Below is a small trained network, with its code and all its weights. Each question gives an input and a target symbol and asks what happens when units are switched off, that is, made to give their printed mean instead of their output.

import numpy as np


def w(rows, s, z=0):
    codes = np.array(rows[::2]) - 128.0
    scale = np.full(codes.shape[1], s)
    scale[-1] = z or s
    return codes * scale


def f(y):
    return y / 2 * (1 + np.tanh(0.7978845608 * (y + 0.044715 * y**3)))


def softmax(a):
    e = np.exp(a - a.max(-1, keepdims=True))
    return e / e.sum(-1, keepdims=True)


def log_softmax(a):
    a = a - a.max(-1, keepdims=True)
    return a - np.log(np.exp(a).sum(-1, keepdims=True))


def net(x, mask):
    ids = ['Δαγζηξ'.index(c) for c in x.split()]
    T = len(ids)
    res = E[ids] + P[:T]
    q, k, v = (res @ M[0].T for M in (Q, K, V))
    z = softmax(np.where(np.tri(T) > 0, q @ k.T / 4**0.5, -1e9)) @ v
    res = res + np.where(mask[0], z, O[0][:, -1]) @ O[0][:, :-1]
    y = f(res @ A[0][:, :-1].T + A[0][:, -1])
    res = res + np.where(mask[1:9], y, B[0][:, -1]) @ B[0][:, :-1]
    return log_softmax(res[-1] @ U[:, :-1].T + U[:, -1])


Q, K, V, O, A, B = {}, {}, {}, {}, {}, {}
E = w([
[83,113,136,6,143,130],'Δ',
[178,186,148,51,185,122],'α',
[117,133,216,126,148,87],'γ',
[167,74,121,175,231,89],'ζ',
[158,24,167,146,89,66],'η',
[209,133,125,195,120,71],'ξ',
],0.016)
P = w([
[240,64,93,2,219,113],'0',
[63,164,113,62,138,182],'1',
[111,159,146,98,138,163],'2',
[147,142,109,116,136,145],'3',
[124,174,130,84,117,125],'4',
[153,137,112,96,145,132],'5',
[98,178,149,80,105,118],'6',
[142,114,141,107,152,118],'7',
[103,168,160,65,125,96],'8',
],0.0093)
Q[0] = w([
[207,75,203,108,210,2],'head 1',
[130,91,161,186,91,198],'head 1',
[154,84,154,51,155,87],'head 1',
[185,176,171,99,93,24],'head 1',
],0.0076)
K[0] = w([
[223,120,189,55,206,77],'head 1',
[149,254,130,196,130,138],'head 1',
[220,110,58,66,159,22],'head 1',
[148,71,137,107,165,22],'head 1',
],0.0089)
V[0] = w([
[3,162,251,96,120,207],'head 1',
[176,173,252,167,222,122],'head 1',
[42,25,235,114,171,77],'head 1',
[204,100,2,164,224,67],'head 1',
],0.0077)
O[0] = w([
[149,126,122,66,72,2,2],'head 1',
[41,174,71,29,41,146,211],'head 1',
[79,23,95,163,141,125,226],'head 1',
[102,80,155,169,95,162,254],'head 1',
],0.0093,0.0099)
A[0] = w([
[149,174,2,219,98,162,185],'neuron 1',
[178,110,190,111,97,158,250],'neuron 2',
[174,86,120,159,147,46,144],'neuron 3',
[177,117,192,210,44,102,129],'neuron 4',
[175,106,109,161,61,182,147],'neuron 5',
[109,83,157,146,162,152,63],'neuron 6',
[136,181,173,130,238,146,160],'neuron 7',
[65,47,175,165,73,131,78],'neuron 8',
],0.0084,0.0023)
B[0] = w([
[122,57,238,125,88,116,147],'neuron 1',
[78,254,134,90,118,117,153],'neuron 2',
[219,185,189,102,155,123,131],'neuron 3',
[40,114,169,156,216,161,142],'neuron 4',
[87,240,238,33,207,73,166],'neuron 5',
[213,99,132,184,101,118,199],'neuron 6',
[48,164,159,165,148,63,149],'neuron 7',
[215,209,79,139,100,154,254],'neuron 8',
],0.0073,0.013)
U = w([
[147,116,226,94,132,63,182],'Δ',
[103,176,109,120,115,117,181],'α',
[126,49,102,60,91,152,235],'γ',
[254,152,136,68,63,187,32],'ζ',
[112,64,99,183,145,154,3],'η',
[105,213,95,95,234,143,53],'ξ',
],0.0084,0.0031)

Each question gives the input, a string of symbols that net reads in full, and the target symbol t.
The units are the heads (4 rows each of Q, K, V and O) and the neurons (one row each of A and B). Each row of codes is followed by its name. A weight is (code - 128) times the scale printed after its matrix; where a second scale follows, it is the last column's (O, A, B and U).
mask holds one flag per unit, heads first, then neurons. A switched-off unit (its flag False) gives its mean, the last column of its rows in O or B, instead of its output. The means were averaged over made-up inputs and are rounded, as every weight is.
A unit's drop is (log p(t) with every unit on - log p(t) with that unit switched off) / (log p(t) with every unit on - log p(t) with every unit switched off).
The circuit of an input: a set's keep is (log p(t) with only the set's units on - log p(t) with every unit switched off) / (log p(t) with every unit on - log p(t) with every unit switched off). Starting from all 9 units, units are removed one at a time, each time the one whose removal leaves the highest keep (on an exact tie, the one counted first), for as long as the keep stays at least 0.8.
units of the circuit, in order: the units of the circuit, biggest drop first
top k neurons: the k neurons with the biggest drops, biggest first
drop of u: that unit's drop, to one decimal
input γ η γ γ, target γ: units of the circuit, in order -> head 1; neuron 5; neuron 2
input Δ γ ξ ζ, target Δ: units of the circuit, in order -> head 1; neuron 3
input Δ Δ ξ η η γ ξ, target Δ: top 3 neurons -> neuron 8; neuron 3; neuron 1
input η ξ γ α, target η: units of the circuit, in order -> head 1; neuron 8
input ζ ζ η γ Δ, target ζ: units of the circuit, in order -> head 1; neuron 8; neuron 7; neuron 6
input η ζ γ γ, target η: top neuron -> neuron 6
input η γ η γ Δ ξ, target Δ: units of the circuit, in order -> neuron 1; neuron 5
input Δ α η γ, target Δ: top 2 neurons -> neuron 8; neuron 3
input ξ ξ ξ γ η, target ξ: top 2 neurons -> neuron 5; neuron 4
input ζ γ ξ α γ η, target ζ: top 3 neurons -> neuron 8; neuron 6; neuron 7
input ξ η α η η η ξ γ, target ξ: top 3 neurons -> neuron 7; neuron 2; neuron 1
input η γ α η γ ξ ζ γ, target η: top 2 neurons -> neuron 5; neuron 6
input ζ ξ γ η, target ζ: top 2 neurons -> neuron 8; neuron 6
input γ γ γ, target γ: drop of head 1 -> 0.9
input γ Δ α η α ξ, target γ: drop of neuron 8 -> 0.4
input ζ Δ η γ γ γ, target ζ: drop of neuron 6 -> 0.3
input γ ξ η α γ γ ζ, target γ: top neuron -> neuron 5
